Read these off the matrix that follows.
1) The bottom-left entry?
2) The entry in the top-left corner?
3) The last entry in the row that holds the smallest entry?
4) The third-last entry, reading row by row?
5) The 4th entry from the end, reading row by row?
6) The last entry, reading row by row?
7) The maximum?
8) The third largest entry?
[[ 56  88 164  80  63 223  97 248  63  67 141  58 191 181]
 [103 204 193  93  63 209 221 182  83 109  89  94 224  97]
 [109 154 133  86 118 149 102  52  95 164 123 138 151 113]
 [154 191 156 225 127 177 149 227 214  98 190  71 190 245]
 [229 168 130 208 226 172  71  84 224 221 220 237  72 204]
 [ 80  86  97 196 111  80 138  90 168 223 187 121  61 225]]
1) 80
2) 56
3) 113
4) 121
5) 187
6) 225
7) 248
8) 237

Read these off the row that follows.
1) Read off the entry just right of 0.123.
2) Read off the entry just left of the centre entry.
3) Read off the entry just right of the smallest entry.
[-0.080  0.182  0.123 -0.030 -0.034  0.182  0.138  0.197 -0.039  0.138
 -0.077 -0.162 -0.029]
1) -0.030
2) 0.182
3) -0.029
